Below is a small trained network, with its code and all its weights. Each question gives an input and a target symbol and asks what happens when units are switched off, that is, made to give their printed mean instead of their output.

import numpy as np


def w(rows, s, z=0):
    codes = np.array(rows[::2]) - 128.0
    scale = np.full(codes.shape[1], s)
    scale[-1] = z or s
    return codes * scale


def f(y):
    return y / 2 * (1 + np.tanh(0.7978845608 * (y + 0.044715 * y**3)))


def softmax(a):
    e = np.exp(a - a.max(-1, keepdims=True))
    return e / e.sum(-1, keepdims=True)


def log_softmax(a):
    a = a - a.max(-1, keepdims=True)
    return a - np.log(np.exp(a).sum(-1, keepdims=True))


def net(x, mask):
    ids = ['αγεζλμπστφ'.index(c) for c in x.split()]
    T = len(ids)
    res = E[ids] + P[:T]
    u = 0
    for l in range(3):
        r = res
        for j in range(2):
            rows = slice(2 * j, 2 * j + 2)
            q, k, v = (r @ M[l][rows].T for M in (Q, K, V))
            z = softmax(np.where(np.tri(T) > 0, q @ k.T / 2**0.5, -1e9)) @ v
            o = O[l][rows]
            res = res + np.where(mask[u + j], z, o[:, -1]) @ o[:, :-1]
        u += 2
        y = f(res @ A[l][:, :-1].T + A[l][:, -1])
        res = res + np.where(mask[u : u + 8], y, B[l][:, -1]) @ B[l][:, :-1]
        u += 8
    return log_softmax(res[-1] @ U[:, :-1].T + U[:, -1])


Q, K, V, O, A, B = {}, {}, {}, {}, {}, {}
E = w([
[55,180,131,231],'α',
[223,147,225,187],'γ',
[188,202,96,136],'ε',
[183,162,47,17],'ζ',
[147,129,103,122],'λ',
[148,149,229,12],'μ',
[64,161,135,203],'π',
[87,105,90,129],'σ',
[41,143,138,212],'τ',
[151,102,35,154],'φ',
],0.011)
P = w([
[95,63,97,119],'0',
[125,98,99,153],'1',
[141,129,100,162],'2',
[147,150,97,162],'3',
[159,170,100,160],'4',
[162,194,105,147],'5',
[159,220,112,146],'6',
[151,255,127,136],'7',
[166,240,81,151],'8',
],0.0092)
Q[0] = w([
[173,99,102,136],'L0H1',
[132,112,130,153],'L0H1',
[128,10,232,69],'L0H2',
[136,142,88,175],'L0H2',
],0.013)
K[0] = w([
[152,104,164,156],'L0H1',
[142,106,127,135],'L0H1',
[20,11,96,176],'L0H2',
[225,145,157,71],'L0H2',
],0.011)
V[0] = w([
[108,25,92,75],'L0H1',
[40,84,69,127],'L0H1',
[127,120,252,116],'L0H2',
[242,181,147,254],'L0H2',
],0.0068)
O[0] = w([
[32,113,126,109,63],'L0H1',
[85,197,92,105,155],'L0H1',
[119,1,244,93,104],'L0H2',
[180,121,147,204,253],'L0H2',
],0.0076,0.0035)
A[0] = w([
[180,206,184,97,174],'L0N1',
[162,168,133,44,253],'L0N2',
[108,115,175,184,169],'L0N3',
[143,153,147,172,106],'L0N4',
[100,200,2,157,96],'L0N5',
[235,138,181,31,176],'L0N6',
[154,67,80,176,128],'L0N7',
[186,66,219,134,28],'L0N8',
],0.0067,0.0058)
B[0] = w([
[198,96,53,159,227],'L0N1',
[164,9,72,179,225],'L0N2',
[124,188,169,162,190],'L0N3',
[150,158,139,143,170],'L0N4',
[100,203,62,107,254],'L0N5',
[157,27,3,145,192],'L0N6',
[179,68,202,120,147],'L0N7',
[27,235,80,123,129],'L0N8',
],0.0059,0.005)
Q[1] = w([
[95,102,117,119],'L1H1',
[63,63,102,238],'L1H1',
[131,124,166,46],'L1H2',
[92,191,3,169],'L1H2',
],0.0057)
K[1] = w([
[127,87,124,118],'L1H1',
[225,126,157,223],'L1H1',
[2,178,109,119],'L1H2',
[196,137,47,135],'L1H2',
],0.0068)
V[1] = w([
[2,171,182,143],'L1H1',
[137,152,166,176],'L1H1',
[81,210,198,187],'L1H2',
[187,152,34,145],'L1H2',
],0.0062)
O[1] = w([
[148,2,14,124,104],'L1H1',
[83,95,112,200,141],'L1H1',
[124,66,127,224,78],'L1H2',
[91,121,163,74,255],'L1H2',
],0.0066,0.0086)
A[1] = w([
[115,183,254,115,83],'L1N1',
[91,90,185,113,201],'L1N2',
[102,67,117,155,121],'L1N3',
[7,148,184,145,98],'L1N4',
[135,81,197,191,2],'L1N5',
[147,37,87,118,219],'L1N6',
[130,155,110,85,116],'L1N7',
[169,43,168,185,139],'L1N8',
],0.008,0.006)
B[1] = w([
[31,90,197,51,195],'L1N1',
[192,73,129,104,141],'L1N2',
[107,116,194,164,126],'L1N3',
[71,101,174,19,181],'L1N4',
[114,142,77,86,152],'L1N5',
[123,1,130,136,251],'L1N6',
[134,159,132,92,196],'L1N7',
[174,122,89,137,230],'L1N8',
],0.0071,0.0028)
Q[2] = w([
[142,255,187,175],'L2H1',
[148,159,102,179],'L2H1',
[173,134,214,113],'L2H2',
[157,98,86,199],'L2H2',
],0.0049)
K[2] = w([
[191,200,254,107],'L2H1',
[113,234,84,195],'L2H1',
[63,188,55,102],'L2H2',
[182,93,83,130],'L2H2',
],0.0042)
V[2] = w([
[77,164,192,107],'L2H1',
[74,133,155,128],'L2H1',
[254,153,76,134],'L2H2',
[65,144,191,166],'L2H2',
],0.0076)
O[2] = w([
[214,95,50,254,18],'L2H1',
[161,82,78,138,99],'L2H1',
[66,168,212,117,165],'L2H2',
[138,150,40,134,1],'L2H2',
],0.0078,0.0021)
A[2] = w([
[181,112,221,221,94],'L2N1',
[235,85,103,1,1],'L2N2',
[162,65,77,79,94],'L2N3',
[146,7,162,212,186],'L2N4',
[197,185,108,150,93],'L2N5',
[47,159,243,91,185],'L2N6',
[238,184,145,170,131],'L2N7',
[21,172,74,177,97],'L2N8',
],0.0076,0.0058)
B[2] = w([
[174,178,60,71,226],'L2N1',
[127,207,144,217,210],'L2N2',
[35,91,92,174,176],'L2N3',
[255,142,54,114,246],'L2N4',
[84,104,122,153,188],'L2N5',
[229,128,146,51,254],'L2N6',
[28,132,107,84,245],'L2N7',
[174,180,53,84,235],'L2N8',
],0.0066,0.0045)
U = w([
[172,107,56,11,194],'α',
[254,221,162,186,140],'γ',
[5,209,221,179,193],'ε',
[87,210,89,38,27],'ζ',
[139,127,55,214,124],'λ',
[46,41,206,26,127],'μ',
[10,90,115,100,71],'π',
[125,137,27,232,1],'σ',
[170,35,246,151,228],'τ',
[130,116,60,175,81],'φ',
],0.0053,0.0077)

Each question gives the input, a string of symbols that net reads in full, and the target symbol t.
The units are the heads (2 rows each of Q, K, V and O) and the neurons (one row each of A and B). Each row of codes is followed by its name. A weight is (code - 128) times the scale printed after its matrix; where a second scale follows, it is the last column's (O, A, B and U).
mask holds one flag per unit, layer by layer, with each layer's heads first. A switched-off unit (its flag False) gives its mean, the last column of its rows in O or B, instead of its output. The means were averaged over made-up inputs and are rounded, as every weight is.
A unit's drop is (log p(t) with every unit on - log p(t) with that unit switched off) / (log p(t) with every unit on - log p(t) with every unit switched off).
The circuit of an input: a set's keep is (log p(t) with only the set's units on - log p(t) with every unit switched off) / (log p(t) with every unit on - log p(t) with every unit switched off). Starting from the 12 units with the biggest drops (on a tie, the unit counted first), units are removed one at a time, each time the one whose removal leaves the highest keep (on an exact tie, the one counted first), for as long as the keep stays at least 0.8.
units of the circuit, in order: the units of the circuit, biggest drop first
k most important neurons: the k neurons with the biggest drops, biggest first
top k neurons in layer l: the k neurons of layer l with the biggest drops, biggest first
which heads matter: for each layer, one digit per head in row order, 1 if its drop is at least 0.15 and else 0, layers parted by /
input π α π α ζ π, target ζ: which heads matter -> 01 / 01 / 00
input α φ π γ φ, target γ: units of the circuit, in order -> [L0H2; L1H1]
input γ α γ α, target γ: 2 most important neurons -> [L0N8; L2N6]
input γ μ μ μ τ, target τ: units of the circuit, in order -> [L0H2; L0H1; L0N5]
input ζ α γ μ φ γ σ, target τ: units of the circuit, in order -> [L0H2; L2N8; L0N5]
input α π λ γ φ, target γ: units of the circuit, in order -> [L0H2; L2N4; L0N7]
input λ π σ α ε α μ, target τ: which heads matter -> 00 / 00 / 11
input μ ε π α ζ φ φ τ, target ζ: units of the circuit, in order -> [L0H2; L1H2; L0N5; L2N8]
input π τ μ σ π, target τ: which heads matter -> 01 / 10 / 00
input ζ φ α, target ζ: which heads matter -> 01 / 00 / 00
input γ μ λ, target τ: most important neuron -> [L2N8]
input π π φ φ μ τ, target τ: 2 most important neurons -> [L0N5; L2N6]
input γ ε μ ε α γ ε, target ε: which heads matter -> 00 / 10 / 01
input ζ ζ π, target ζ: top 2 neurons in layer 0 -> [L0N5; L0N2]
input φ μ π, target τ: which heads matter -> 01 / 00 / 00
input σ φ γ α ε τ ε φ, target ε: 2 most important neurons -> [L2N4; L2N7]
input γ α τ, target γ: which heads matter -> 01 / 01 / 00
input ζ σ γ α, target γ: which heads matter -> 01 / 01 / 10
input α γ α τ α α λ μ, target τ: top 2 neurons in layer 2 -> [L2N8; L2N1]
input π α α ε π α π φ ζ, target ζ: 2 most important neurons -> [L0N5; L2N2]
input γ γ α τ, target γ: 2 most important neurons -> [L0N8; L2N4]
